[[-29 -28]
 [-14 -16]
 [-17 -12]
 [ 13 -59]
 [-31 -73]
 [-15 -20]]
=>
[[-31 -73]
 [-29 -28]
 [-17 -12]
 [-15 -20]
 [-14 -16]
 [ 13 -59]]

[[ -7 -10 -26   8  29 -34]
 [ 21   4 -15  -4  75 -16]
 [-34 -18  -5   3 -58   5]
 [ 39  39  24  30  12  15]
 [-44 -25 -16   0 -34  -8]
 [ -3 -13   6 -60 -24  29]]
=>
[[-44 -25 -16   0 -34  -8]
 [-34 -18  -5   3 -58   5]
 [ -7 -10 -26   8  29 -34]
 [ -3 -13   6 -60 -24  29]
 [ 21   4 -15  -4  75 -16]
 [ 39  39  24  30  12  15]]

[[27 23 37 36 44 29]
 [46 29 34 34 36 32]
 [26 34 45 37 40 43]
 [47 41 31 40 51 58]
 [39 30 27 26 33 40]]
=>
[[26 34 45 37 40 43]
 [27 23 37 36 44 29]
 [39 30 27 26 33 40]
 [46 29 34 34 36 32]
 [47 41 31 40 51 58]]

[[-43  51   7 -30]
 [ 15 -21  -4  27]
 [-34  48  33  50]
 [ -1   4 -12 -68]
 [  1  28 -74 -12]]
=>
[[-43  51   7 -30]
 [-34  48  33  50]
 [ -1   4 -12 -68]
 [  1  28 -74 -12]
 [ 15 -21  -4  27]]

[[ 33   8 -57  24  25   9   8 -40  75 -42 -78 -48  18   6  67  31]
 [-44  26  15 -35 -18 -18  19 -15 -22  -4  50 -15  -2   2  -2  36]
 [-10  13 -33  24  39 -30  19  -3 -27 -31 -17  68  46 -25  28 -49]
 [ 10   5  15 -11  -5  -2  14 -32  42  -5 -16 -44   3  21  35  71]]
=>
[[-44  26  15 -35 -18 -18  19 -15 -22  -4  50 -15  -2   2  -2  36]
 [-10  13 -33  24  39 -30  19  -3 -27 -31 -17  68  46 -25  28 -49]
 [ 10   5  15 -11  -5  -2  14 -32  42  -5 -16 -44   3  21  35  71]
 [ 33   8 -57  24  25   9   8 -40  75 -42 -78 -48  18   6  67  31]]

[[ 38 -13   2   0  27   6  14 -13]
 [ 27 -33  -9 -25  22  -5 -18 -48]
 [ 21 -32   1   9 -11  23 -33 -21]
 [ 16 -16  15 -11   7 -10  28  -7]
 [ 72 -24  32  46 -12 -31 -17  17]
 [-30  75 -42  21  -8 -27  33  -3]
 [ 35 -57  57  15 -23  -8 -47  40]]
=>
[[-30  75 -42  21  -8 -27  33  -3]
 [ 16 -16  15 -11   7 -10  28  -7]
 [ 21 -32   1   9 -11  23 -33 -21]
 [ 27 -33  -9 -25  22  -5 -18 -48]
 [ 35 -57  57  15 -23  -8 -47  40]
 [ 38 -13   2   0  27   6  14 -13]
 [ 72 -24  32  46 -12 -31 -17  17]]

[[ 72  60 -67]
 [ 75  50 -72]
 [ 68  68 -63]]
=>
[[ 68  68 -63]
 [ 72  60 -67]
 [ 75  50 -72]]
---
[[ -3   1 -15]
 [ -3  27 -13]
 [-37  63  55]]
=>
[-3 27 55]

[[24 38]
 [47 79]
 [32 45]]
=>
[24 79]

[[ 35  27  29  11]
 [ 74  66  42   9]
 [ 14 -69  34 -54]
 [  9 -50   2 -44]]
=>
[ 35  66  34 -44]

[[-19  37 -49  59 -32]
 [-26 -41 -18   1  79]
 [ 53  -2  35 -19 -16]
 [  2  17  49 -50 -44]]
=>
[-19 -41  35 -50]

[[-27  43 -18  28]
 [-41 -31  24  70]]
=>
[-27 -31]

[[-39  32 -70 -64]
 [-48  79 -74  38]
 [ -9  37 -60  -5]
 [ 40  28 -56  -8]]
=>
[-39  79 -60  -8]
---
[[-38  43  19]
 [ 13  41 -72]
 [ 12  32 -70]
 [-40  19 -45]
 [ 46 -60  -7]]
=>
[[-38  43  19]
 [ 12  32 -70]
 [ 46 -60  -7]]

[[ 17   0  20   0 -66  59 -17]
 [ 18  -2  20  -1  34 -11 -28]]
=>
[[ 17   0  20   0 -66  59 -17]]

[[ 43  36 -35  39  11]
 [ 60  35 -52  22  14]
 [ 35  37 -34  44  10]
 [ 59  41 -54  24   8]
 [ 52  35 -39  29  18]
 [ 70  31 -50  10  33]
 [ 63  30 -46  19  25]
 [ 48  33 -32  33  15]]
=>
[[ 43  36 -35  39  11]
 [ 35  37 -34  44  10]
 [ 52  35 -39  29  18]
 [ 63  30 -46  19  25]]

[[-59  -1  -1]
 [-61 -21  14]
 [ 37  40 -18]
 [ -2  18  -1]
 [ -1   4   3]
 [ -7  -4   9]
 [ 35  -9  -1]
 [ 10  21  -9]
 [ 66  -4  -4]
 [ -2  17  -7]]
=>
[[-59  -1  -1]
 [ 37  40 -18]
 [ -1   4   3]
 [ 35  -9  -1]
 [ 66  -4  -4]]

[[ 74 -56  26 -23]
 [-12  46 -26  23]
 [ 56  52  14 -21]
 [-21 -58 -58  48]
 [-57  49  13  41]
 [ 14   9  14 -67]
 [ 37  22 -39  44]]
=>
[[ 74 -56  26 -23]
 [ 56  52  14 -21]
 [-57  49  13  41]
 [ 37  22 -39  44]]

[[ 22   3  -7 -36  41 -28 -17 -34]
 [-68  -1  -2  10  17  38 -11   1]
 [-40  18 -30  -7 -45  12  10 -41]
 [ -1   1 -20   9  27  20  48 -22]]
=>
[[ 22   3  -7 -36  41 -28 -17 -34]
 [-40  18 -30  -7 -45  12  10 -41]]
---
[[-77 -50  68  35   4]
 [ 48 -47  63 -21 -32]
 [ 79  38  33 -69 -59]
 [ -3 -65 -71 -54  74]
 [-40 -60  25 -41 -35]]
=>
[[-50  68]
 [-47  63]]

[[-79  35 -47 -32  54]
 [ 19 -45  51  17  -9]
 [-24  14 -47 -15  51]
 [ 53  19  23  69 -53]]
=>
[[ 35 -47]
 [-45  51]]

[[  6   6  50  27]
 [ 34   3 -12   3]
 [  8  -3 -10  37]
 [-10 -35  27 -27]
 [ 60  48 -38  11]]
=>
[[  6  50]
 [  3 -12]]

[[  7 -29 -48]
 [ -5 -16 -29]
 [ -6 -12  74]]
=>
[[-29 -48]
 [-16 -29]]

[[ -1 -11 -28]
 [  5  57  11]]
=>
[[-11 -28]
 [ 57  11]]

[[ -8 -25  -6]
 [ 61  14  29]
 [ 32 -18  12]]
=>
[[-25  -6]
 [ 14  29]]
---
[[ -2  64 -34]
 [ 29  -7 -38]
 [ 11  57 -26]
 [-28  22 -40]]
=>
[[ -7 -38]
 [ 57 -26]]

[[ 26   9  17]
 [ 60 -39  55]
 [ 17  12 -60]
 [ 21 -10  53]
 [  0  61 -33]]
=>
[[-39  55]
 [ 12 -60]]

[[ 37  54  50  64  -4]
 [-23   9  50 -50 -26]
 [-64  -5  50  68 -14]
 [ 16  -4  50  43  27]
 [ 58  29  50  80 -33]]
=>
[[ 9 50]
 [-5 50]]

[[ 49  10  14]
 [-66  15   5]
 [-16  13 -25]
 [ 20   5 -37]
 [-25 -45 -42]]
=>
[[ 15   5]
 [ 13 -25]]

[[ 42 -60  68 -59  34]
 [ 39  32 -32 -58   3]
 [ 41 -22  -8  63 -39]
 [ 42 -19 -12  62 -36]]
=>
[[ 32 -32]
 [-22  -8]]

[[ 19  14 -20 -29]
 [ 45 -45  51   1]
 [-20  21  35  78]
 [ 35  12 -25 -11]]
=>
[[-45  51]
 [ 21  35]]

[[ 74  33  13 -39]
 [ 39  80  21 -10]
 [ 25   7  56  61]
 [ 40  24   1 -28]]
=>
[[80 21]
 [ 7 56]]

[[ 27 -24   3   8 -58]
 [ 20 -30  30 -35 -17]
 [-28 -35  46 -31  23]]
=>
[[-30  30]
 [-35  46]]
